Known rows:
[  0 -18  -6   5 -18  -2  17  10  -7  -6   1   0  -1   9 -18   9  -1 -12
  -2  -2  12 -13  -2 -10  -2  -5 -30   4  -8   3  -7   6  11   6  -3  23
 -13   1  -5  10  14  -8  -9 -26 -13  -4]: mabromin
[  8 -26 -27  22 -26  -5   5  -3   0   2   8  13 -13  18  -6  -1   2   2
  -3   4  -7  13   0 -12  -7   5 -30   7  -5  -7 -19  16  10   4 -11  26
 -17  -1 -18   6  -1  -8  15 -28  -8 -11]: kludrodo
[-11 -19  -9  11 -26  12  12   6 -11  -1   0   0 -12   0   2  18   2  -8
 -10  -3   5  12   4 -12  -3   1 -20  15  -2   2  -6  -5  -5   0 -12  26
 -10   9  -4  33  10 -13  -5  -9 -22 -10]: tigruk
[-11 -20  -7   4 -23   8   9  14 -12   0   1  -2  -9  -2   2  14   4 -13
  -9  -2   4   8   3  -9  -6  -1 -24   9  -6  -3   2  -6  -1  -5  -9  24
  -9   5  -1  28  13  -4 -10 -13 -19  -7]: zudron
[  6 -21 -30  17 -28   2 -10   5   1   5   5   4  -6  14  12  -4   9  -4
 -10   0  -4  16  -7  -6  -7  -1 -37  -4  -9 -16   2  10   5   3 -17  22
 -12   4 -20  15   0   5   2 -18   1 -17]: dastol
[  0 -34 -30  20 -14  10 -12 -18 -27  24   7  -6  -1  20  16   6   5  -1
  -7 -14 -10  10   8  -9   0   7 -21  -1  -8  -1   7  -1  17  -6  10  13
 -14   3 -20  14   8  14  14 -27   5 -18]: kedris
[ -6 -22  -9  17 -15  15   6  -7 -28  16 -10 -12   3  -1  12  12   3  -1
 -11 -12   4  -9   7  -2   8  -1 -15  11   0  19   5 -11  22   0  10   7
  -7   9  -4  31  24  14   3 -20   0 -16]: godra
[ -1 -23 -20  11 -24   9  -2   4 -11   6   3  -1  -7  12   0   9   4  -6
  -6  -3   1   5  -2  -5  -2   2 -27   5  -9  -3  -5   4  12   0  -3  17
 -12   2 -11  18  11   0   1 -19  -5 -13]: flovafir
[ -4 -24 -28  11 -34   7  -5  15  -5  13  20  12 -21  16  15   3   6  -5
   2   5 -13  18   6 -11 -13   7 -27   7  -2 -14   4  -1   8 -12  -9  24
 -25 -10  -2  12   5  10   3 -22 -10 -23]: klosam
[  1 -31 -28  12 -20  -1  -6   0  -1   5  18  -1 -11   7  18   0  -1  -8
  -6   2  -8  22   7 -15 -14  -5 -30   5  -3 -18  -2   3  -6  -7 -17  31
 -15  -4  -6  20  -3  14   3 -18 -12 -10]: gretre
[ -6 -19 -10   8 -24  12   5   6 -16   4  -3  -5  -4   8  -5  16   3  -9
  -7  -5   9  -4  -1  -5   3   1 -24   8 -10   4  -1  -2  13   2   0  15
 -10   6  -8  23  19  -5  -6 -15  -8 -13]: vime
[  5 -20 -30  17 -24   5 -11   3  -8   7   3   3  -9  20  12  -6  12  -1
 -11  -2  -8  11  -4  -3  -4   3 -33  -3 -10 -11   1   6   9   4 -11  16
 -12   5 -22   9   4   4   7 -22   5 -18]: kisam
[-10 -15  -5  -1 -23   7  13  22  -7 -14   8  -3 -17  -5 -15  15   2 -13
  -4  10   6  11   0  -6  -3  -5 -37   9  -6 -13  -6  -4  -2   3 -11  29
 -10   7   6  17  13  -6  -9  -8 -31 -10]: grozol
[-12 -18  -7   3 -18  11   9  12 -21   3  -1  -4 -12   3   3  12   7 -11
  -9  -5   0   3   7  -6  -2   2 -20  11  -7   2   1 -10   3  -4  -3  19
  -9   6  -3  23  17  -6  -5 -16 -16  -9]: brofledri
[ -6  -4  -5  -1 -24  12   8  34 -25  -4   1   0 -21  19 -32  18  10   5
   5  18  -4 -17   3  13  11   7 -35   5 -18  -2 -24  -1  17  14   1   0
 -19  12  -9 -13  34 -20  11 -10 -31 -29]: nofi
[ -1 -23 -20  11 -23   9  -3   4 -11   6   4  -1  -7  13  -1   9   3  -6
  -6  -3   1   5  -2  -5  -2   2 -26   5  -9  -3  -5   4  12   0  -3  18
 -12   2 -10  18  11   0   1 -20  -5 -12]: peflik
[ -7 -18 -10  12 -38  10   7  13  -9   6   4   2  -5   4  -3  18   1 -10
   1   2   9  -1  -1  -9  -1   3 -28   9  -6   0   6  -2  16  -1  -1  18
 -16   1  -3  24  20   1 -10 -12 -13 -23]: kesko

Facts:
Ψ(fiplar, stebis); Ψ(zozik, gregrel); Ψ(zozik, trastuson); Ψ(zozik, klaste); Ψ(nizilu, saplu)
Ψ(redrefa, pleskun); Ψ(mevolel, grituk); Ψ(mevolel, skegik); Ψ(mevolel, gesi); Ψ(grudron, kisam)
Ψ(grudron, klobar); Ψ(moskis, nedrel); Ψ(fitas, dastol); Ψ(fitas, truple); Ψ(losestun, buta)
Ψ(losestun, vimuflo); Ψ(kedru, fosem); Ψ(sezar, tinage); Ψ(pigos, lilim); Ψ(pigos, nuger)
Ψ(mela, gretre); Ψ(mela, zaki); Ψ(tabril, loflu); Ψ(tabril, statovum); Ψ(tabril, librak)
Ψ(matal, sidrir); Ψ(matal, stebis); Ψ(pimevun, navefle); Ψ(pimevun, pliki); Ψ(pimevun, piris)
Ψ(zudron, dastol); Ψ(zudron, deflil); Ψ(zudron, studen); Ψ(voflakur, sovur); Ψ(toflakla, kedris)
Ψ(grustodrel, gesi); Ψ(bufir, skodral); Ψ(bufir, brestu); Ψ(vokan, skodral); Ψ(vokan, pona)
Ψ(voben, dotem); Ψ(tigruk, studen); Ψ(bragrugek, geskel); Ψ(bragrugek, pleskun); Ψ(fumas, sebur)
Ψ(fumas, kostak); Ψ(fumas, vadrilim); Ψ(grozol, moklon); Ψ(nofi, klopir); Ψ(fatro, brastar)
Ψ(brofur, navim); Ψ(brofur, stiga); Ψ(brofur, bidom); Ψ(godra, kedris); Ψ(keplidok, klaste)
Ψ(keplidok, loflu); Ψ(keplidok, doklur); Ψ(brogruk, graskudrel); Ψ(flitrir, grituk); Ψ(flitrir, bronumam)
Ψ(fiflas, mefam); Ψ(fiflas, fosem); Ψ(fiflas, stelus); Ψ(bromu, bukam); Ψ(bromu, flepokis)
Ψ(biredro, navefle); Ψ(klager, pliki); Ψ(vime, gofil); Ψ(vime, klaste); Ψ(fudronos, stelus)
Ψ(vedru, tukam); Ψ(gudrer, trastuson); Ψ(gudrer, piflom); Ψ(daplo, sidrir); Ψ(daplo, klaste)
Ψ(daplo, pleskun); Ψ(daplo, pona); Ψ(vuke, plamos); Ψ(grakanon, moklon); Ψ(kesko, skaros)
Ψ(kesko, flepokis); Ψ(kesko, pidur); Ψ(roriskar, grituk); Ψ(roriskar, navim); Ψ(roriskar, kisam)
Ψ(roriskar, vimuflo); Ψ(mabromin, restel); Ψ(mabromin, kludrodo); Ψ(rozo, vivur); Ψ(rozo, gradram)
Ψ(drade, briserom); Ψ(drade, troflam); Ψ(stuzuk, bidom); Ψ(brofledri, saplu); Ψ(brofledri, klaste)
Ψ(britun, doklur); Ψ(britun, vimuflo); Ψ(dakiskek, kleklin); Ψ(dakiskek, klobar); Ψ(mekidon, bukam)
Ψ(segrestis, tukam); Ψ(segrestis, piris); Ψ(nopiplok, soste); Ψ(nopiplok, skegik); Ψ(telun, bukam)
Ψ(telun, klosam); Ψ(telun, troflam); Ψ(plegrastis, flaso); Ψ(plegrastis, druris); Ψ(binabe, tivik)
Ψ(mokurol, navim); Ψ(mokurol, keflubron); Ψ(mokurol, dobrum); Ψ(supidruk, bribus); Ψ(vetrostes, salu)
Ψ(loru, pluna); Ψ(temes, grituk); ζ(plabo, tigruk); ζ(soste, meskel); ζ(skegik, plegrastis)
ζ(druris, nosku); ζ(nedrel, sesus); ζ(dotem, keplidok); ζ(klaste, vetrostes); ζ(fiplar, bufir)
ζ(zozik, flepokis); ζ(nizilu, sesus); ζ(gregrel, tukam); ζ(piris, flitrir); ζ(redrefa, klotre)
ζ(gofil, brastar); ζ(vivur, restel); ζ(loflu, drafa); ζ(mevolel, britun); ζ(dastol, vetrostes)
ζ(grudron, lestak); ζ(piflom, tukam); ζ(moskis, flitrir); ζ(bifeklur, lestak); ζ(kedris, segrestis)
ζ(geskel, vetrostes); ζ(bredrik, mestir); ζ(kledor, tukam); ζ(fitas, losestun); ζ(pidur, tigruk)
ζ(doklur, tikar); ζ(kedru, fudronos); ζ(sezar, kleklin); ζ(pigos, vivur); ζ(mela, sesus)
ζ(tabril, kleklin); ζ(matal, doklur); ζ(vimuflo, bredrik); ζ(pimevun, britun); ζ(troflam, bonem)
ζ(nosku, klopir); ζ(klosam, tikar); ζ(skipam, vetrostes); ζ(tivik, kliso); ζ(moklon, tigruk)
ζ(voflakur, bufir); ζ(briserom, grudron); ζ(kludrodo, tigruk); ζ(saplu, salu); ζ(toflakla, vizibam)
ζ(grustodrel, nosku); ζ(fanak, kleklin); ζ(kostak, bufir); ζ(bruklibas, navim); ζ(vokan, plegrastis)
ζ(stebis, dedoza); ζ(voben, deflil); ζ(pluna, sesus); ζ(tinage, pliki); ζ(vizibam, flepokis)
ζ(bragrugek, setras); ζ(klobar, tigruk); ζ(sesus, deflil); ζ(fumas, tigruk); ζ(grozol, mestir)
ζ(flovafir, supidruk); ζ(nofi, lestak); ζ(puflam, grakanon); ζ(stiga, lestak); ζ(navefle, nosku)
ζ(fatro, plegrastis); ζ(skudrus, fudronos); ζ(drafa, sovur); ζ(brofur, klosam); ζ(godra, bonem)
ζ(nuger, temes); ζ(skaros, gretre); ζ(keplidok, mestir); ζ(brogruk, kliso); ζ(plimo, nuger)
ζ(salu, pliki); ζ(plamos, vivur); ζ(dremar, klobar); ζ(klotre, vebregru); ζ(sebur, truple)
ζ(brastar, segrestis); ζ(flitrir, trezu); ζ(studen, bufir); ζ(statovum, kleklin); ζ(graskudrel, doklur)
ζ(trastuson, vetrostes); ζ(fiflas, librak); ζ(bromu, restel); ζ(studom, gregrel); ζ(fosem, losestun)
ζ(biredro, grakanon); ζ(klager, meskel); ζ(buta, klosam); ζ(vime, grudron); ζ(kliso, roriskar)
ζ(fudronos, deflil); ζ(meskel, segrestis); ζ(vedru, brastar); ζ(gider, fosem); ζ(flaso, deflil)
ζ(librak, flepokis); ζ(gudrer, keplidok); ζ(paklada, plebrom); ζ(keflubron, klosam); ζ(dubi, klobar)
ζ(gepa, klobar); ζ(sifustul, pidur); ζ(dreles, lestak); ζ(fezu, tigruk); ζ(gesi, pidur)
ζ(daplo, gregrel); ζ(bukam, flaso); ζ(vuke, tukam); ζ(grakanon, plebrom); ζ(kesko, doklur)
ζ(grituk, klosam); ζ(mabromin, librak); ζ(bramo, grozol); ζ(vuflun, grakanon); ζ(lilim, segrestis)
ζ(rozo, sesus); ζ(drade, bonem); ζ(kisam, grakanon); ζ(kleklin, tukam); ζ(stuzuk, brastar)
ζ(brofledri, navim); ζ(gradram, plebrom); ζ(skata, vetrostes); ζ(skodral, vebregru); ζ(dakiskek, temes)
ζ(faskun, brastar); ζ(mekidon, klopir); ζ(nopiplok, temes); ζ(bidom, plegrastis); ζ(telun, klotre)
ζ(binabe, grakanon); ζ(pona, vizibam); ζ(bronumam, kleklin); ζ(setras, trezu); ζ(bonem, deflil)
ζ(mefam, kleklin); ζ(mokurol, klosam); ζ(vadrilim, grakanon); ζ(pleskun, plegrastis); ζ(vetrostes, plebrom)
ζ(nogror, deflil); ζ(pebil, librak); ζ(dobrum, vetrostes); ζ(mibrul, grakanon); ζ(bribus, keplidok)
ζ(loru, skodral); ζ(zaki, brastar); ζ(peflik, skodral); ζ(stelus, librak); ζ(sidrir, bonem)
ζ(grufil, britun); ζ(brestu, tukam)

Rows:
No name comes twice in this set of rows, the named rows included.
[ -6 -16 -17   8 -18   7   2  11 -16   2   1   1 -14   9  12  -2  14  -7
 -14  -3  -8  11   3  -5  -5   2 -29   4  -7  -8   6  -6   0   0 -11  20
 -10   8 -12  16   8  -2  -1 -18  -9 -13] -> plebrom
[ -4 -20 -11   9 -29   8   5   8  -7   1  -1  -3  -2   1  -5  18   0 -11
  -6  -2  12   2  -4  -7  -1  -2 -28   6  -8  -2   0   2   9   1  -6  20
  -9   5  -6  28  15  -3 -10 -11 -11 -11] -> fitas
[ -1 -20 -21   5 -16  10  -4   5  -9   4   8  -5  -2  20  -2   9   0  -8
  -5  -6   6  -3  -4  -6  -2  -4 -26   1 -10  -1  -7   4   8   2  -3  19
 -15   0  -8  14   9   2  -3 -25  -3  -9] -> pebil
[  3 -25 -32  20 -25  11  -8  -6  -7   9   7   4 -12  22   5   6   3   3
  -7  -2  -7  15  -1  -8  -3   6 -23   7  -6  -4 -15   9   8   3  -8  19
 -16   2 -18  16   2  -3  15 -21  -3 -16] -> gesi
[ -9 -19 -10  11 -12  18   3  -8 -29  12  -2 -15   5  14   9  14  -1  -9
  -9 -18   9 -17   5 -10   7  -1 -14   8  -6  17   8 -13  15   4  13  13
 -11   7  -8  23  18   9  -6 -23  -1 -14] -> toflakla
[  6 -42 -31  16 -24  -5 -10 -10  -5  11  16  -3   1   6   3  10  -2  -8
  -2   1  -1  25   1 -13  -9  -4 -39  -6 -10 -23   3  14   4  -9 -10  26
 -14   0 -16  20   4  12   6 -15  -6 -14] -> zaki
[  4 -23 -31   8 -16   9 -12   3  -7   9  12  -2  -6  26   5   3   2  -4
  -5  -5  -4   4  -3  -5  -5  -2 -27  -1 -10  -6 -11   9   9  -1  -6  18
 -18  -3 -13   9   3   6   6 -28   2 -11] -> pona
[  6 -27 -30  14 -19   5  -9   4  -6  14   3   1  -8  11   8   1   6   5
  -7   2  -9  12  -2   4  -4  -1 -27   2  -4  -4 -13  11  15  -4  -9  12
 -14  -1  -8  17   9  12  15 -26   2 -13] -> sidrir
[  5 -22 -31  16 -31   6  -4   5   7  -7  15   5 -17  12 -13   8  -1   1
  -2  13  -1  23  -7  -6  -4  -1 -40   4  -6 -19 -22  15   4   9 -15  28
 -16   3 -10  10  -1  -2  11 -13 -17 -18] -> moklon
[ -7 -19 -18  -1 -11  10   0  11 -14   3  10  -4 -10  16   5   6   4 -10
  -8  -6  -2   3   4  -7  -7  -3 -22   5  -7  -3  -5  -4  -2  -4  -7  22
 -15   0  -3  14   7   1  -2 -26 -11  -5] -> vizibam
[  5 -27 -31  14 -27   4 -11   3   1   9  11   2  -6  15   5   5   2  -4
  -5   0  -3  16  -5  -7  -8  -1 -31   0  -9 -13  -8  13   7  -3 -11  23
 -15  -3 -13  17   1   6   5 -21  -2 -12] -> studen
[ -2 -22 -29   0  -7   9 -10   9 -10   8  17  -3 -11  27  11  -1   4  -6
  -7  -7 -10   7   4  -7 -10  -4 -22   1  -7  -7  -9   1  -3  -6 -10  22
 -20  -5  -7   7   0   6   5 -32  -6  -5] -> librak

Now the same things, written a new way:
Known rows:
[ -8  -4 -16 -10  -5  -3  -1  -1   3  13   1  -5   9  -4  11   2   6   3
   6  -2  -5   1  -2   5  -3  -6  10  -9  -4   0   0   3   2  -9   1  -1]: gregrel
[  3   4   0   5  -2  -4   0   0   2  14  -2   7   7 -12   0  -3   3  -3
   2   2  -5   3  -2   0   0  -7   2  -2 -13   1  -1   2   1   0  -3   2]: skodral
[ 0  2 -5  2 -4 -1  0 -3  1  0 -2 15 -1  1  3 -9 -2 -1  4  1  3 -1 -3 -2
 -4  3  1 -5 -7  1 -3  0  0 -1  4  4]: briserom
[ -1  -9 -21   9 -13  -2   1  -2   2   6   0   0   1   9   3  -7  -4  -7
  13  -2   7  -1  -3   7  -4   2   4  -2  16  -4   0  -4   0  -5  12  -1]: saplu
[ 3  2 -4  4 -5 -3 -1  0  2 13 -2 10  7 -8  1 -5  4 -3  1  1 -1  1 -2  1
 -1 -6  3 -3 -4  3  0  1  2 -2 -5  1]: dedoza
[  0  -1   6  -6   9   3   1   3  -2  -8   1 -16  -6   9  -5   4   0   2
  -5  -2  -4   2   2   0   3   4  -5   6  -1  -4   3   0   2   2  -8  -5]: pigos
[  0  -9  -5   7  -6  -4  -4  -6  -4   1  -1  14  -1   7  -1  -5  -4  -5
   0   3  16   1   0  -5   2   0   0  -8 -13   1  -7   2  -3  -3  -3   0]: lilim
[-1  1 -3  5 -3  0 -1 -3  1 -3 -3  9  1  1  2 -6 -2  1  1 -1  5 -2 -3 -3
 -3  2  0 -7 -4  1 -3  0  1 -2  2  3]: bidom
[  3   4  -7  15 -23   3  -2   2   2 -12 -11   7  -3   2   1  -1  -1  -3
  -2   7  -9  -1 -11  -1 -10   1   0  -5  -4  -4  -2   3  -1  -2  28   2]: gepa
[-16  -3 -12 -16   0   0  -2  -4   1  -5   1  -3   4   2  15   4   3  11
   5  -2  -4  -1  -2   0  -6   3   9 -17 -14  -1  -5   5   0 -11  10   2]: fanak
[  4   4   6 -12   8   5  -1   6  -1   4   0 -20  -1   3  -5   4   5   2
  -9  -2  -3   1   3   1   9  -5  -5  12  11  -1   5   0   7   3 -17  -8]: grudron
[ -1   5   3   6   2  -2   0  -2   0   0  -1   9   2  -9   1   1  -4  -1
   3   2  -4   1  -2  -3  -1   1  -1  -6 -23  -3  -6   2  -3   1  11   4]: stebis
[  9   8  -6  -3   6  -1   3  -2   2  14  -4  12   8  -7   2 -21  -2  -5
  13  -5   7   1  -1  -2   6   0   3  -5 -13  -2   3  -4  12  -2  -4   4]: librak
[  0  -1  10  -4  11   3   1   3  -2 -10   1 -18  -6   9  -6   6   1   4
  -6  -2  -5   2   2  -1   4   4  -5   5  -3  -3   4   0   2   3 -10  -5]: fitas
[  3   4  -8  15 -23   3  -2   2   2 -11 -11   6  -3   2   1  -1   0  -3
  -2   7  -9  -1 -10  -1 -10   1   0  -4  -4  -4  -2   2  -1  -2  28   2]: dremar
[ 3  1 -3  3 -4 -4 -1 -1  3 12 -2 10  6 -8  1 -4  4 -2  1  1 -1  1 -2  1
 -1 -6  3 -3 -4  3  0  1  2 -2 -6  1]: gretre
[  4   0  11   3  -6  -2   3  -1   4   7   1  22  10 -13   2  12   6  -6
  -1   1  13  -2  -3   2  -3  -4   1   1   4   5   5   3  -3  -3   2   5]: flaso

Rows:
No name comes twice in this set of rows, the named rows included.
[  4   3  11  -6  12   0   1   6  -1   5   2 -20  -1  -2  -7   9   4   0
  -5   0 -11   5   4   2   7  -4  -3  10  -9  -3   5   2   2   5 -13  -7] -> bufir
[  3 -10  -6   6  -9  -7  -5  -3  -3  15  -1  13   4   0  -3  -5   2  -9
  -2   4  15   4   1  -3   5  -9   3  -5 -13   3  -4   3  -1  -4 -14  -3] -> meskel
[  6   7   7 -14  22   6   4   1  -2  -8   0 -12  -5   9  -4 -12  -6   1
   6  -7   4   2   4  -3  11  11  -6   4 -12  -9   6  -6  12   3  -5  -1] -> mabromin
[  0 -16   6  -4   7  -1  -5  -1 -10  -8   3 -13  -9  22 -10   6  -2  -4
 -11   2  18   4   6  -5  13   1  -6   4  -8  -3  -2   2  -1   1 -22 -11] -> stuzuk
[-16   2 -14 -21   0   3  -4  -4   0  -3   1  -3   5   1  17   5   2  12
   2  -2   1  -3  -2   0  -3   1   7 -13  -5  -1  -8   5   1  -9  12   2] -> bronumam
[  3 -13  -5   7  -8  -8  -6  -4  -5  15   0  14   3   3  -4  -4   1 -11
  -3   5  18   4   2  -4   7 -10   2  -6 -17   3  -5   4  -2  -4 -18  -5] -> brastar
[  0   2 -12   0  -6   3  -3  -2   1   2  -4   7   3   2   4  -8  -2   0
   2  -1  11  -4  -2  -1   1  -1  -1  -2  16   1  -3  -2   4  -2   4   1] -> vimuflo
[  3   2   0 -13   4   6  -2   6  -1   7   1 -22   0   6  -4   4   6   1
  -9  -3   2   0   4   3   9  -6  -4  15  26   0   6  -1   7   2 -17 -10] -> losestun
[  6   2   9   1  -2   4   0   9   0  -6  -5 -24  -5   4  -9  10   8   0
 -12   3 -19   5  -2   1   1  -3  -3   9  -3  -3   9   3   4   2  -4  -9] -> tigruk
[ -2 -16 -28  23 -15  -3   2   0   0   8  10 -19   0  -4   4  -5 -14 -10
  24   2  -5  -3   9   8   0  -3  14   3  41  -4   0 -13 -10   2  44   1] -> klaste

Now the same things, written a new way:
Known rows:
[ 17 -25  18   1 -14   4   8 -20  12 -17  -6  10  12]: kedru
[21 -9  3  4 -7 10  7 -5  7 -1 15  2  5]: stebis
[ 22 -18   5  -3 -12   2   9 -13   9  -3  28   7  14]: matal
[ 10   4  18  -6 -12  -7  13 -15  13 -14   5  -2  15]: flitrir
[ 11  -8   6  -6   4  -9   8 -31 -13 -14  21  10  18]: biredro
[ 12 -10  15  -1   5   3   2 -20  -3 -19  13   4  17]: navefle
[ 19   4  18  -2  -4  14  11 -11  14  -7   1   5   7]: truple
[16 -3 16 -3 -9  7 11 -7  9 -9  7  6  9]: klopir
[ 18  -7  13  -7  -9   6   7 -14   5  -5  10   9  12]: nofi
[ 18  -5  13 -16 -11   6  10 -16  11  -6  12  11  10]: mela
[18 -8 16 -3 -8  9  7 -8  6 -4  8  6  8]: plamos
[ 21 -15  14  -4  -9   8   7 -15   9   1  16  11  13]: vuke
[ 13  -4  16  -4 -10  -2  10 -12   8  -6   6  -1  13]: grustodrel
[13 -8  6 -6 -4 13  9 -9  4 -1  6  1  8]: pebil
[ 16  -2  15  -4  -9   5  11 -11   9 -10   9   7  11]: setras
[ 18  -6  10 -12 -13   4  14 -11  17  -9  11  -1   5]: troflam
[ 19 -18   5   6  -9  11  10  -9   3  -5  14  -6   8]: gofil

Rows:
No name comes twice in this set of rows, the named rows included.
[ 23 -11  -9  11  -5   2  10  -6   0   3  18  -3  -2] -> klaste
[ 19   4  17  -5  -5  15  11 -11  17  -7   1   5   5] -> deflil
[20 -2  5  4 -7  9 11 -4 11 -7 15  3  6] -> skodral
[ 17 -24  21  13 -12   7  10 -10  12 -20 -10   5  10] -> fosem
[ 23 -11   2  10  -9   8  10 -11  16  -3  20   2   9] -> gregrel
[ 14  -1   9  -5 -10   5  17  -8  15 -11   9  -4   8] -> flepokis
[ 17  -3   8 -17 -14  -1  15 -21  17 -10  14   4  12] -> drade
[ 16 -18  19  -5 -10  11  11 -13  -1  -7   8   3  12] -> faskun
[ 17 -11  19   3 -11   3  10 -10  15  -4  10   1  10] -> kleklin
[ 18   6  16  -7  -6  10  13 -20  16  -7   5   9  14] -> zudron
[ 16   3   1   3  -9  -2  13 -17  15 -13  15   0  15] -> keplidok

